Below are the code and all the weights of a small trained network. Each question names an input and a target symbol and asks about switching units off, where a switched-off unit gives its printed mean instead of its output.

import numpy as np


def w(rows, s, z=0):
    codes = np.array(rows[::2]) - 128.0
    scale = np.full(codes.shape[1], s)
    scale[-1] = z or s
    return codes * scale


def f(y):
    return np.maximum(y, 0)


def softmax(a):
    e = np.exp(a - a.max(-1, keepdims=True))
    return e / e.sum(-1, keepdims=True)


def log_softmax(a):
    a = a - a.max(-1, keepdims=True)
    return a - np.log(np.exp(a).sum(-1, keepdims=True))


def net(x, mask):
    ids = ['Θαμξσφ'.index(c) for c in x.split()]
    T = len(ids)
    res = E[ids] + P[:T]
    u = 0
    for l in range(2):
        r = res
        for j in range(2):
            rows = slice(3 * j, 3 * j + 3)
            q, k, v = (r @ M[l][rows].T for M in (Q, K, V))
            z = softmax(np.where(np.tri(T) > 0, q @ k.T / 3**0.5, -1e9)) @ v
            o = O[l][rows]
            res = res + np.where(mask[u + j], z, o[:, -1]) @ o[:, :-1]
        u += 2
        y = f(res @ A[l][:, :-1].T + A[l][:, -1])
        res = res + np.where(mask[u : u + 8], y, B[l][:, -1]) @ B[l][:, :-1]
        u += 8
    return log_softmax(res[-1] @ U[:, :-1].T + U[:, -1])


Q, K, V, O, A, B = {}, {}, {}, {}, {}, {}
E = w([
[148,174,254,131,67,132],'Θ',
[78,77,19,96,168,127],'α',
[136,74,126,75,96,86],'μ',
[229,150,149,168,151,121],'ξ',
[44,30,81,130,102,172],'σ',
[155,162,164,172,98,38],'φ',
],0.021)
P = w([
[77,93,198,2,233,72],'0',
[141,105,83,116,223,69],'1',
[166,55,75,135,160,100],'2',
[182,51,71,141,107,115],'3',
[176,53,56,133,62,129],'4',
[171,68,47,131,29,135],'5',
],0.0057)
Q[0] = w([
[89,167,132,192,135,189],'0.h0',
[180,98,133,130,133,46],'0.h0',
[211,155,148,100,137,145],'0.h0',
[134,204,139,159,143,255],'0.h1',
[148,117,125,133,179,158],'0.h1',
[107,89,110,116,160,209],'0.h1',
],0.0077)
K[0] = w([
[64,124,169,193,195,221],'0.h0',
[181,124,193,80,191,101],'0.h0',
[142,166,161,210,101,110],'0.h0',
[172,187,219,201,173,244],'0.h1',
[171,167,145,108,152,81],'0.h1',
[122,130,55,89,122,254],'0.h1',
],0.0075)
V[0] = w([
[143,114,133,95,187,167],'0.h0',
[151,123,197,170,103,64],'0.h0',
[159,179,147,119,154,160],'0.h0',
[140,100,124,161,169,46],'0.h1',
[121,69,86,89,143,144],'0.h1',
[254,164,166,167,176,164],'0.h1',
],0.0096)
O[0] = w([
[128,135,127,188,67,98,124],'0.h0',
[155,112,41,164,228,170,193],'0.h0',
[187,254,156,191,220,76,59],'0.h0',
[117,187,220,53,121,190,207],'0.h1',
[24,210,153,86,225,178,223],'0.h1',
[55,121,89,79,60,116,2],'0.h1',
],0.0068,0.006)
A[0] = w([
[123,153,187,59,118,91,3],'0.n0',
[121,136,161,38,102,182,117],'0.n1',
[75,193,125,148,104,1,210],'0.n2',
[51,88,174,141,119,239,93],'0.n3',
[136,103,148,130,62,115,46],'0.n4',
[167,111,124,85,32,124,104],'0.n5',
[123,192,228,104,114,110,134],'0.n6',
[167,151,79,140,237,151,170],'0.n7',
],0.01,0.0025)
B[0] = w([
[41,150,159,172,158,97,156],'0.n0',
[137,172,157,120,93,182,211],'0.n1',
[52,95,181,221,151,102,150],'0.n2',
[133,151,123,164,67,13,254],'0.n3',
[74,51,135,120,129,181,149],'0.n4',
[209,141,62,116,114,128,163],'0.n5',
[195,155,246,69,255,114,173],'0.n6',
[69,86,216,133,190,134,204],'0.n7',
],0.0093,0.009)
Q[1] = w([
[119,95,169,54,160,180],'1.h0',
[108,170,200,244,169,135],'1.h0',
[113,35,154,95,182,131],'1.h0',
[102,91,96,125,130,78],'1.h1',
[170,99,107,116,217,157],'1.h1',
[149,150,170,191,115,111],'1.h1',
],0.011)
K[1] = w([
[27,134,81,36,173,32],'1.h0',
[218,185,152,179,255,178],'1.h0',
[80,86,4,13,171,98],'1.h0',
[64,100,102,131,181,44],'1.h1',
[120,69,183,194,169,191],'1.h1',
[216,116,151,205,130,49],'1.h1',
],0.006)
V[1] = w([
[124,195,79,100,160,126],'1.h0',
[159,112,117,69,177,131],'1.h0',
[159,89,157,123,168,133],'1.h0',
[125,133,102,52,253,181],'1.h1',
[136,166,99,178,210,71],'1.h1',
[163,124,56,99,94,235],'1.h1',
],0.0065)
O[1] = w([
[122,106,132,104,135,87,103],'1.h0',
[148,91,93,169,203,186,144],'1.h0',
[39,250,138,158,71,96,169],'1.h0',
[255,118,103,141,56,151,123],'1.h1',
[172,98,136,93,140,157,144],'1.h1',
[123,65,177,149,178,32,5],'1.h1',
],0.0071,0.012)
A[1] = w([
[132,101,62,132,122,114,150],'1.n0',
[141,146,30,138,3,107,80],'1.n1',
[126,147,181,116,151,87,101],'1.n2',
[117,165,94,161,107,149,254],'1.n3',
[154,150,133,93,145,153,101],'1.n4',
[99,95,113,125,190,166,117],'1.n5',
[111,141,91,134,111,119,95],'1.n6',
[105,98,90,211,151,114,143],'1.n7',
],0.015,0.0046)
B[1] = w([
[106,77,250,141,100,209,133],'1.n0',
[147,196,28,43,251,57,213],'1.n1',
[182,200,98,229,163,109,227],'1.n2',
[152,30,146,100,29,171,246],'1.n3',
[22,147,169,224,109,75,253],'1.n4',
[96,145,131,254,231,177,177],'1.n5',
[168,59,131,133,68,109,178],'1.n6',
[95,158,207,81,184,124,179],'1.n7',
],0.0083,0.0068)
U = w([
[93,163,178,177,226,113,129],'Θ',
[129,127,115,124,170,102,39],'α',
[177,173,44,65,180,129,203],'μ',
[129,3,181,116,2,177,254],'ξ',
[86,68,132,152,134,29,122],'σ',
[127,104,131,130,160,98,47],'φ',
],0.0092,0.0063)

Each question gives the input, a string of symbols that net reads in full, and the target symbol t.
The units are the heads (3 rows each of Q, K, V and O) and the neurons (one row each of A and B). Each row of codes is followed by its name. A weight is (code - 128) times the scale printed after its matrix; where a second scale follows, it is the last column's (O, A, B and U).
mask holds one flag per unit, layer by layer, with each layer's heads first. A switched-off unit (its flag False) gives its mean, the last column of its rows in O or B, instead of its output. The means were averaged over made-up inputs and are rounded, as every weight is.
A unit's drop is (log p(t) with every unit on - log p(t) with that unit switched off) / (log p(t) with every unit on - log p(t) with every unit switched off).
The circuit of an input: a set's keep is (log p(t) with only the set's units on - log p(t) with every unit switched off) / (log p(t) with every unit on - log p(t) with every unit switched off). Starting from the 12 units with the biggest drops (on a tie, the unit counted first), units are removed one at a time, each time the one whose removal leaves the highest keep (on an exact tie, the one counted first), for as long as the keep stays at least 0.8.
units of the circuit, in order: the units of the circuit, biggest drop first
most important unit: the unit with the biggest drop
k most important neurons: the k neurons with the biggest drops, biggest first
top k neurons in layer l: the k neurons of layer l with the biggest drops, biggest first
which heads matter: for each layer, one digit per head in row order, 1 if its drop is at least 0.15 and else 0, layers parted by /
drop when u is switched off: that unit's drop, to one decimal
input α ξ σ σ μ α, target ξ: most important unit -> 0.h1
input μ μ σ, target σ: which heads matter -> 10 / 01
input μ μ Θ α μ, target μ: 2 most important neurons -> (0.n7, 1.n1)
input ξ Θ ξ, target ξ: top 2 neurons in layer 0 -> (0.n7, 0.n6)
input μ σ σ Θ σ, target σ: which heads matter -> 11 / 01
input α Θ ξ α, target ξ: top 2 neurons in layer 0 -> (0.n6, 0.n7)
input α Θ Θ, target ξ: 3 most important neurons -> (0.n3, 0.n4, 1.n1)
input φ ξ μ ξ ξ, target μ: which heads matter -> 01 / 01
input ξ φ φ φ, target μ: 4 most important neurons -> (0.n7, 1.n1, 0.n6, 0.n5)
input α Θ Θ Θ, target μ: 3 most important neurons -> (1.n1, 0.n5, 0.n7)
input ξ σ μ Θ μ μ, target μ: which heads matter -> 10 / 00
input φ α φ, target ξ: which heads matter -> 00 / 00
input φ φ φ ξ ξ φ, target μ: which heads matter -> 11 / 00
input Θ Θ α α μ, target Θ: units of the circuit, in order -> (0.h1)
input μ ξ μ, target ξ: 2 most important neurons -> (0.n3, 0.n6)
input μ α φ α φ, target ξ: 2 most important neurons -> (0.n3, 1.n1)
input Θ ξ Θ, target ξ: 2 most important neurons -> (0.n3, 0.n6)
input Θ Θ φ α σ Θ, target μ: 2 most important neurons -> (0.n5, 0.n7)
input ξ α ξ μ α ξ, target μ: 2 most important neurons -> (1.n1, 0.n6)
input ξ μ μ α, target Θ: most important unit -> 0.n7
input Θ φ ξ Θ σ μ, target Θ: 2 most important neurons -> (1.n5, 0.n7)
input μ φ μ μ α, target Θ: drop when 0.n7 is switched off -> 1.3
input μ α μ, target ξ: drop when 0.h1 is switched off -> 2.2
input α Θ α φ ξ ξ, target ξ: drop when 0.h1 is switched off -> 1.6
